Here is a tiny trained network, its code and every weight. The questions are about switching its units off for an input and a class, where a switched-off unit gives its printed mean instead of its output.

import numpy as np


def w(rows, s, z=0):
    codes = np.array(rows[::2]) - 128.0
    scale = np.full(codes.shape[1], s)
    scale[-1] = z or s
    return codes * scale


def f(y):
    return y / 2 * (1 + np.tanh(0.7978845608 * (y + 0.044715 * y**3)))


def log_softmax(a):
    a = a - a.max(-1, keepdims=True)
    return a - np.log(np.exp(a).sum(-1, keepdims=True))


def net(x, mask):
    res = np.array(x, float).reshape(1, 6) / 4 @ E
    y = f(res @ A[0][:, :-1].T + A[0][:, -1])
    res = res + np.where(mask, y, B[0][:, -1]) @ B[0][:, :-1]
    return log_softmax(res[-1] @ U[:, :-1].T + U[:, -1])


A, B = {}, {}
E = w([
[125,128,132,125,126,124],'x0',
[39,188,20,178,238,32],'x1',
[78,43,157,227,62,58],'x2',
[103,238,199,255,107,222],'x3',
[88,171,212,72,136,65],'x4',
[239,215,97,158,60,21],'x5',
],0.0055)
A[0] = w([
[56,54,162,111,199,175,130],'N0',
[167,55,61,114,127,114,200],'N1',
[153,122,200,99,56,162,119],'N2',
[91,172,90,147,196,89,157],'N3',
[213,186,108,154,79,48,63],'N4',
[30,189,92,109,164,66,127],'N5',
[44,98,137,118,167,165,88],'N6',
[222,63,183,84,94,164,200],'N7',
[80,213,129,186,72,194,66],'N8',
[178,126,163,88,85,183,169],'N9',
[97,204,254,20,161,60,189],'N10',
[166,108,235,44,60,125,163],'N11',
[109,204,177,193,109,165,79],'N12',
[107,191,176,222,126,199,52],'N13',
[167,99,195,90,63,151,116],'N14',
[116,203,165,212,122,186,89],'N15',
[185,189,69,89,174,202,193],'N16',
[38,57,158,108,179,187,143],'N17',
[180,214,129,47,223,175,196],'N18',
[131,130,53,173,188,126,251],'N19',
[205,212,93,118,51,33,208],'N20',
[61,75,192,201,71,62,167],'N21',
[181,95,186,114,83,178,117],'N22',
],0.0071,0.0029)
B[0] = w([
[131,206,78,98,80,197,191],'N0',
[21,74,94,89,71,117,188],'N1',
[137,135,80,161,168,105,186],'N2',
[131,133,75,206,204,126,198],'N3',
[144,242,104,77,91,255,197],'N4',
[152,156,33,185,213,114,205],'N5',
[170,202,91,98,146,232,160],'N6',
[77,144,40,168,185,122,223],'N7',
[75,79,36,29,102,38,184],'N8',
[110,127,116,188,176,96,190],'N9',
[51,63,103,184,62,149,215],'N10',
[125,130,35,162,175,114,216],'N11',
[80,104,60,68,130,104,183],'N12',
[66,92,37,51,125,39,196],'N13',
[163,149,33,173,208,128,185],'N14',
[81,102,53,89,120,92,197],'N15',
[63,38,253,191,38,91,209],'N16',
[130,204,96,104,74,230,200],'N17',
[52,57,237,190,61,96,226],'N18',
[92,107,103,186,135,137,213],'N19',
[108,159,77,117,79,248,254],'N20',
[65,95,239,175,56,153,208],'N21',
[164,145,60,202,237,113,186],'N22',
],0.0057,0.006)
U = w([
[129,114,121,150,123,130,253],'0',
[150,152,92,212,236,111,60],'1',
[146,214,115,79,79,220,88],'2',
[107,65,85,2,118,46,121],'3',
[114,63,195,213,73,115,131],'4',
[123,83,132,164,105,131,152],'5',
[198,129,182,79,165,82,91],'6',
[251,157,219,41,181,73,68],'7',
],0.0092,0.0072)

Each question gives the input, the list of numbers given to net, and the class t.
The units are the neurons (one row each of A and B). Each row of codes is followed by its name. A weight is (code - 128) times the scale printed after its matrix; where a second scale follows, it is the last column's (A, B and U).
mask holds one flag per neuron, in row order. A switched-off neuron (its flag False) gives its mean, the last column of its row in B, instead of its output. The means were averaged over made-up inputs and are rounded, as every weight is.
A unit's drop is (log p(t) with every unit on - log p(t) with that unit switched off) / (log p(t) with every unit on - log p(t) with every unit switched off).
The circuit of an input: a set's keep is (log p(t) with only the set's units on - log p(t) with every unit switched off) / (log p(t) with every unit on - log p(t) with every unit switched off). Starting from the 12 units with the biggest drops (on a tie, the unit counted first), units are removed one at a time, each time the one whose removal leaves the highest keep (on an exact tie, the one counted first), for as long as the keep stays at least 0.8.
circuit, biggest first: the units of the circuit, biggest drop first
unit that matters most: the unit with the biggest drop
top k neurons: the k neurons with the biggest drops, biggest first
drop when u is switched off: that unit's drop, to one decimal
input [5,6,-6,-5,-4,-7], class 2: circuit, biggest first	[N17, N0]
input [3,0,-1,0,-3,6], class 2: circuit, biggest first	[N4, N20]
input [-2,-4,3,-1,3,-8], class 2: top neuron	[N17]
input [7,0,6,-2,7,-8], class 2: circuit, biggest first	[N17, N0]
input [-1,-5,7,8,2,-2], class 3: circuit, biggest first	[N13, N8, N12]
input [0,-7,-8,2,3,2], class 4: top 2 neurons	[N18, N16]
input [7,-2,-8,-3,4,7], class 4: circuit, biggest first	[N18, N16]
input [-1,-4,2,8,-5,-7], class 3: top 2 neurons	[N13, N8]
input [7,-5,-5,8,-1,4], class 3: circuit, biggest first	[N8, N13, N15]
input [-2,-4,-5,2,5,1], class 4: circuit, biggest first	[N18, N10]
input [-2,3,8,-4,6,-8], class 2: top 2 neurons	[N17, N0]
input [-6,3,-1,1,-4,8], class 2: circuit, biggest first	[N4, N20]
input [-2,-7,3,8,-4,-4], class 3: circuit, biggest first	[N13, N8]
input [-4,7,2,-5,1,1], class 1: top 2 neurons	[N5, N3]
input [-1,4,8,1,-7,-8], class 2: circuit, biggest first	[N17, N0, N6]
input [-3,-8,1,2,6,-8], class 1: unit that matters most	N22
input [1,-5,-8,-6,-6,0], class 4: circuit, biggest first	[N16, N18]
input [-3,-5,-1,-3,4,8], class 2: top 2 neurons	[N4, N20]
input [4,4,-8,3,2,-5], class 4: drop when N18 is switched off	0.5
input [2,7,8,-3,-8,8], class 2: circuit, biggest first	[N4, N20]
input [7,-5,3,2,-2,-8], class 2: circuit, biggest first	[N17, N0]
input [2,0,3,5,-7,-8], class 2: circuit, biggest first	[N17, N0]
input [-2,4,-8,-4,-6,-8], class 2: circuit, biggest first	[N17]
input [-5,7,7,8,0,-1], class 3: drop when N8 is switched off	0.3
input [-5,-3,-4,7,1,4], class 3: drop when N13 is switched off	0.2
input [5,2,-8,-5,-4,-1], class 4: drop when N16 is switched off	0.2
input [-1,-6,-4,-6,0,1], class 1: top neuron	[N7]
